Small tables with named rows and columns. After each table, cells are looked up by row and column.

guki =
|  | belog | rela | liduko |
|---|---|---|---|
| fuvebe | 66470 | 69596 | -35779 |
| pogi | 65202 | 61495 | -33797 |
| besut | -34077 | -56991 | 29986 |

rela of besut: -56991
belog of fuvebe: 66470
rela of fuvebe: 69596
rela of pogi: 61495
liduko of fuvebe: -35779
liduko of pogi: -33797
belog of besut: -34077
liduko of besut: 29986
belog of pogi: 65202

lage:
	zevufu	rovon	maditip	tovebu	mis	metedon	funug	rem	mip
debo	123	137	111	246	205	130	120	163	65
lif	140	153	139	166	149	164	118	137	145
kibodu	89	130	161	217	223	154	119	196	71
duzuka	98	155	145	234	211	152	116	189	55
faf	129	141	149	147	155	140	147	150	128
mos	112	128	156	151	172	127	143	157	95
denit	73	160	146	226	214	149	108	210	56
luzi	144	151	144	157	147	156	136	141	146
tis	99	125	159	193	206	145	129	181	82
sem	141	152	141	163	148	161	124	137	146
roru	119	151	123	245	201	155	118	168	52
rivo	88	133	159	216	222	153	119	197	69
kub	85	154	152	227	212	151	117	200	58
voz	148	150	147	156	145	143	149	155	144

What is the zevufu of denit in lage? 73
What is the rem of debo in lage? 163
What is the maditip of rivo in lage? 159
What is the mis of luzi in lage? 147
What is the mis of tis in lage? 206
What is the maditip of voz in lage? 147
What is the maditip of duzuka in lage? 145
What is the rovon of sem in lage? 152
What is the maditip of roru in lage? 123
What is the mip of denit in lage? 56
What is the maditip of debo in lage? 111
What is the zevufu of duzuka in lage? 98
What is the metedon of luzi in lage? 156

lak =
|  | fogal | bope | tos | zimev | megi | funul |
|---|---|---|---|---|---|---|
| keler | 3577 | 6750 | 7748 | 6487 | 4060 | 1654 |
| nal | 4448 | 5711 | 5697 | 5229 | 4436 | 3344 |
| batu | 4556 | 3642 | 3390 | 3512 | 4196 | 6213 |
| kal | 4080 | 5728 | 6252 | 5806 | 4304 | 2652 |
| nedoro | 4478 | 5161 | 5371 | 4294 | 3958 | 4989 |
| nef | 3568 | 3421 | 2305 | 4243 | 5795 | 6312 |
| naki | 4609 | 3062 | 1641 | 2685 | 5143 | 8324 |

nef, megi => 5795
keler, zimev => 6487
kal, fogal => 4080
kal, megi => 4304
batu, zimev => 3512
nal, funul => 3344
nal, tos => 5697
nedoro, megi => 3958
batu, funul => 6213
batu, megi => 4196
keler, megi => 4060
nef, fogal => 3568
batu, bope => 3642
kal, tos => 6252
kal, zimev => 5806
nal, zimev => 5229
Which row has the largest zimev? keler

poto:
|  | vuzo | lanev | rofuzol | motobi | milega | gub | mupefef | laz |
|---|---|---|---|---|---|---|---|---|
| fod | 131 | 22 | 151 | 138 | 140 | 98 | 109 | 129 |
| lod | 109 | 76 | 112 | 102 | 131 | 100 | 162 | 127 |
| livira | 128 | 167 | 121 | 85 | 135 | 141 | 160 | 61 |
| kadu | 129 | 107 | 103 | 140 | 108 | 72 | 165 | 145 |
| dazif | 128 | 48 | 114 | 170 | 120 | 128 | 134 | 137 |
| nobogup | 155 | 211 | 94 | 126 | 122 | 140 | 67 | 155 |
| fibeni | 124 | 21 | 132 | 43 | 124 | 112 | 173 | 152 |

What is the milega of dazif in poto?
120
What is the laz of lod in poto?
127
What is the milega of fod in poto?
140
What is the lanev of dazif in poto?
48
What is the vuzo of kadu in poto?
129
What is the lanev of fibeni in poto?
21
What is the mupefef of nobogup in poto?
67
What is the rofuzol of dazif in poto?
114
What is the lanev of livira in poto?
167
What is the milega of fibeni in poto?
124
What is the motobi of kadu in poto?
140
What is the motobi of nobogup in poto?
126
What is the motobi of fod in poto?
138
What is the vuzo of fod in poto?
131
What is the milega of livira in poto?
135
What is the lanev of lod in poto?
76
What is the mupefef of livira in poto?
160

somar =
,fulo,pasofo,bakibar,tol,foma,simu,kebu,vam,tugosoz,lud
nuf,58491,59781,58074,57772,59376,59581,59234,55629,57706,57158
fipen,56955,63727,59275,60931,63175,58041,64826,48422,45579,53933
lotizum,20758,52383,48776,58719,41670,87491,78141,68858,73107,58479
minit,58953,58865,54164,57472,67644,58278,70463,40094,33537,48063

fulo of nuf is 58491
foma of fipen is 63175
tugosoz of fipen is 45579
simu of fipen is 58041
fulo of lotizum is 20758
simu of lotizum is 87491
vam of lotizum is 68858
vam of fipen is 48422

Table mokuze
         buk  veves
lov     -1.6    6.6
lote    -5.7   -6.7
torire  -3.1   -9.2
vabor    1.6    0.5
met     -5.9   -6.6
bap     -6.0   -0.5
vonu    -1.4   -6.5

What is the buk of torire in mokuze?
-3.1
What is the veves of met in mokuze?
-6.6
What is the veves of torire in mokuze?
-9.2
What is the buk of vabor in mokuze?
1.6
What is the buk of lote in mokuze?
-5.7
What is the veves of vabor in mokuze?
0.5
What is the buk of met in mokuze?
-5.9
What is the buk of vonu in mokuze?
-1.4
What is the buk of lov in mokuze?
-1.6
What is the veves of lov in mokuze?
6.6

gok
columns: lik, gelabe, pumuk, gabozup, zuza, zun, pasof, sodozug, tizil, gezimuk
voreka: [4.587, 2.326, 0.103, 3.605, 4.737, 2.644, 2.245, 1.755, 4.904, 8.463]
mut: [3.536, 6.676, 3.569, 4.244, 3.002, 4.689, 9.062, 5.075, 5.534, 4.683]
sisitek: [2.755, 4.080, 5.791, 6.847, 3.117, 7.071, 6.680, 4.845, 4.040, 3.233]

lik of voreka is 4.587
zun of voreka is 2.644
pumuk of mut is 3.569
zuza of mut is 3.002
pasof of mut is 9.062
gelabe of voreka is 2.326
gelabe of mut is 6.676
zuza of voreka is 4.737
zun of sisitek is 7.071
pasof of sisitek is 6.680
zun of mut is 4.689

paf:
,tirane,dizo,gasis,guk
merala,99,122,86,130
ruzoz,179,65,97,128
mepabe,161,163,83,77
dul,128,88,95,103
vakomi,112,130,125,66
poz,93,166,164,138
lem,139,129,194,126
rusiti,146,125,154,117
bemoz,135,85,161,164
luz,179,139,36,122
tikar,185,131,133,111

What is the gasis of merala in paf? 86
What is the gasis of luz in paf? 36
What is the dizo of merala in paf? 122
What is the tirane of luz in paf? 179
What is the tirane of vakomi in paf? 112
What is the gasis of rusiti in paf? 154
What is the guk of rusiti in paf? 117
What is the tirane of tikar in paf? 185
What is the tirane of merala in paf? 99
What is the guk of ruzoz in paf? 128
What is the guk of mepabe in paf? 77
What is the dizo of rusiti in paf? 125
What is the gasis of dul in paf? 95
What is the gasis of ruzoz in paf? 97
Row with the largest tirane: tikar

